Below are the code and all the weights of a small trained network. Each question names an input and a class and asks about switching units off, where a switched-off unit gives its printed mean instead of its output.

import numpy as np


def w(rows, s, z=0):
    codes = np.array(rows[::2]) - 128.0
    scale = np.full(codes.shape[1], s)
    scale[-1] = z or s
    return codes * scale


def norm(h):
    return h / np.sqrt((h * h).mean(-1, keepdims=True) + 1e-5)


def f(y):
    return y / 2 * (1 + np.tanh(0.7978845608 * (y + 0.044715 * y**3)))


def log_softmax(a):
    a = a - a.max(-1, keepdims=True)
    return a - np.log(np.exp(a).sum(-1, keepdims=True))


def net(x, mask):
    res = np.array(x, float).reshape(1, 2) / 4 @ E
    u = 0
    for l in range(2):
        y = f(norm(res) @ A[l][:, :-1].T + A[l][:, -1])
        res = res + np.where(mask[u : u + 13], y, B[l][:, -1]) @ B[l][:, :-1]
        u += 13
    return log_softmax(norm(res)[-1] @ U[:, :-1].T + U[:, -1])


A, B = {}, {}
E = w([
[144,57,125,112,192,137,59,31],'x0',
[153,193,131,1,149,53,90,157],'x1',
],0.0084)
A[0] = w([
[175,155,251,122,124,180,115,122,117],'0.n0',
[137,68,101,95,178,163,20,52,189],'0.n1',
[61,167,41,120,89,128,148,107,89],'0.n2',
[136,63,97,190,119,128,224,83,115],'0.n3',
[177,115,171,147,84,54,152,81,103],'0.n4',
[95,189,117,114,112,141,206,227,113],'0.n5',
[42,74,112,255,96,173,141,108,196],'0.n6',
[168,149,140,171,177,137,130,151,113],'0.n7',
[141,186,143,60,172,98,131,119,70],'0.n8',
[135,79,75,146,90,148,111,147,4],'0.n9',
[206,193,123,40,96,72,80,121,117],'0.n10',
[138,117,188,19,93,62,79,159,91],'0.n11',
[111,142,123,62,136,115,112,143,51],'0.n12',
],0.0037)
B[0] = w([
[117,106,117,136,115,103,102,150,123],'0.n0',
[197,232,177,173,17,117,187,148,233],'0.n1',
[144,145,125,142,119,154,53,127,119],'0.n2',
[52,159,146,46,213,90,100,172,167],'0.n3',
[136,110,108,127,150,135,134,169,118],'0.n4',
[251,160,184,179,100,119,85,12,197],'0.n5',
[37,190,188,15,180,74,115,114,253],'0.n6',
[117,120,132,81,104,157,142,124,122],'0.n7',
[18,64,102,207,202,117,145,147,148],'0.n8',
[99,72,48,3,164,195,127,253,99],'0.n9',
[19,87,76,204,175,98,204,65,204],'0.n10',
[25,88,55,194,150,99,182,72,182],'0.n11',
[53,101,24,161,173,191,151,112,124],'0.n12',
],0.0037,0.0043)
A[1] = w([
[134,121,125,127,134,145,117,141,35],'1.n0',
[156,135,174,62,141,148,117,132,125],'1.n1',
[129,132,90,140,118,131,124,160,96],'1.n2',
[153,114,94,212,131,105,159,98,163],'1.n3',
[144,127,74,33,163,90,109,164,51],'1.n4',
[166,100,127,117,154,145,88,98,64],'1.n5',
[208,63,124,101,152,154,69,96,45],'1.n6',
[174,88,116,131,167,107,104,104,65],'1.n7',
[138,156,166,27,156,120,108,156,101],'1.n8',
[77,57,153,187,138,220,149,143,49],'1.n9',
[142,91,133,114,149,123,105,93,102],'1.n10',
[150,171,197,86,126,128,106,120,148],'1.n11',
[163,141,104,118,74,145,143,244,4],'1.n12',
],0.011,0.0042)
B[1] = w([
[110,217,162,105,126,54,179,131,94],'1.n0',
[110,111,93,174,74,130,94,161,148],'1.n1',
[145,133,171,122,128,146,131,92,116],'1.n2',
[140,84,85,154,63,170,48,162,224],'1.n3',
[51,84,170,84,215,86,95,51,214],'1.n4',
[154,191,150,121,101,139,222,186,168],'1.n5',
[206,214,197,166,61,171,243,254,199],'1.n6',
[129,175,165,151,99,159,146,128,166],'1.n7',
[124,56,65,182,103,164,85,129,197],'1.n8',
[77,109,77,26,222,9,69,68,254],'1.n9',
[138,201,150,142,109,139,165,170,182],'1.n10',
[128,80,72,149,113,136,109,120,229],'1.n11',
[199,179,200,138,138,192,172,119,191],'1.n12',
],0.0082,0.0047)
U = w([
[37,123,132,82,255,34,108,67,192],'0',
[234,221,222,173,72,172,226,164,187],'1',
[130,16,8,221,47,167,33,141,146],'2',
[178,63,115,94,162,197,137,169,3],'3',
],0.011,0.0054)

Each question gives the input, the list of numbers given to net, and the class t.
The units are the neurons (one row each of A and B). Each row of codes is followed by its name. A weight is (code - 128) times the scale printed after its matrix; where a second scale follows, it is the last column's (A, B and U).
mask holds one flag per neuron, layer by layer. A switched-off neuron (its flag False) gives its mean, the last column of its row in B, instead of its output. The means were averaged over made-up inputs and are rounded, as every weight is.
A unit's drop is (log p(t) with every unit on - log p(t) with that unit switched off) / (log p(t) with every unit on - log p(t) with every unit switched off).
The circuit of an input: a set's keep is (log p(t) with only the set's units on - log p(t) with every unit switched off) / (log p(t) with every unit on - log p(t) with every unit switched off). Starting from the 12 units with the biggest drops (on a tie, the unit counted first), units are removed one at a time, each time the one whose removal leaves the highest keep (on an exact tie, the one counted first), for as long as the keep stays at least 0.8.
units of the circuit, in order: the units of the circuit, biggest drop first
unit that matters most: the unit with the biggest drop
top k neurons: the k neurons with the biggest drops, biggest first
top k neurons in layer l: the k neurons of layer l with the biggest drops, biggest first
drop of u: that unit's drop, to one decimal
input [-6,7], class 0: units of the circuit, in order -> (1.n4)
input [5,-4], class 1: top 3 neurons -> (0.n10; 1.n6; 0.n11)
input [3,3], class 2: top 3 neurons -> (0.n1; 1.n3; 0.n6)
input [0,3], class 2: top 3 neurons -> (0.n6; 0.n10; 0.n11)
input [4,-4], class 0: top 3 neurons in layer 0 -> (0.n5; 0.n1; 0.n6)
input [-3,-1], class 2: top 3 neurons -> (0.n5; 1.n11; 0.n1)
input [-6,-6], class 0: top 3 neurons -> (1.n9; 0.n1; 1.n6)
input [3,-1], class 2: top 2 neurons in layer 0 -> (0.n1; 0.n5)
input [-6,6], class 0: top 3 neurons -> (0.n1; 1.n4; 1.n6)
input [-3,1], class 2: top 2 neurons in layer 0 -> (0.n5; 0.n1)
input [8,-6], class 1: drop of 1.n6 -> 1.0
input [4,2], class 1: drop of 0.n6 -> 0.6
input [-1,-6], class 0: drop of 1.n6 -> 0.0
input [-4,-8], class 0: drop of 1.n9 -> 0.5
input [2,0], class 2: unit that matters most -> 0.n1
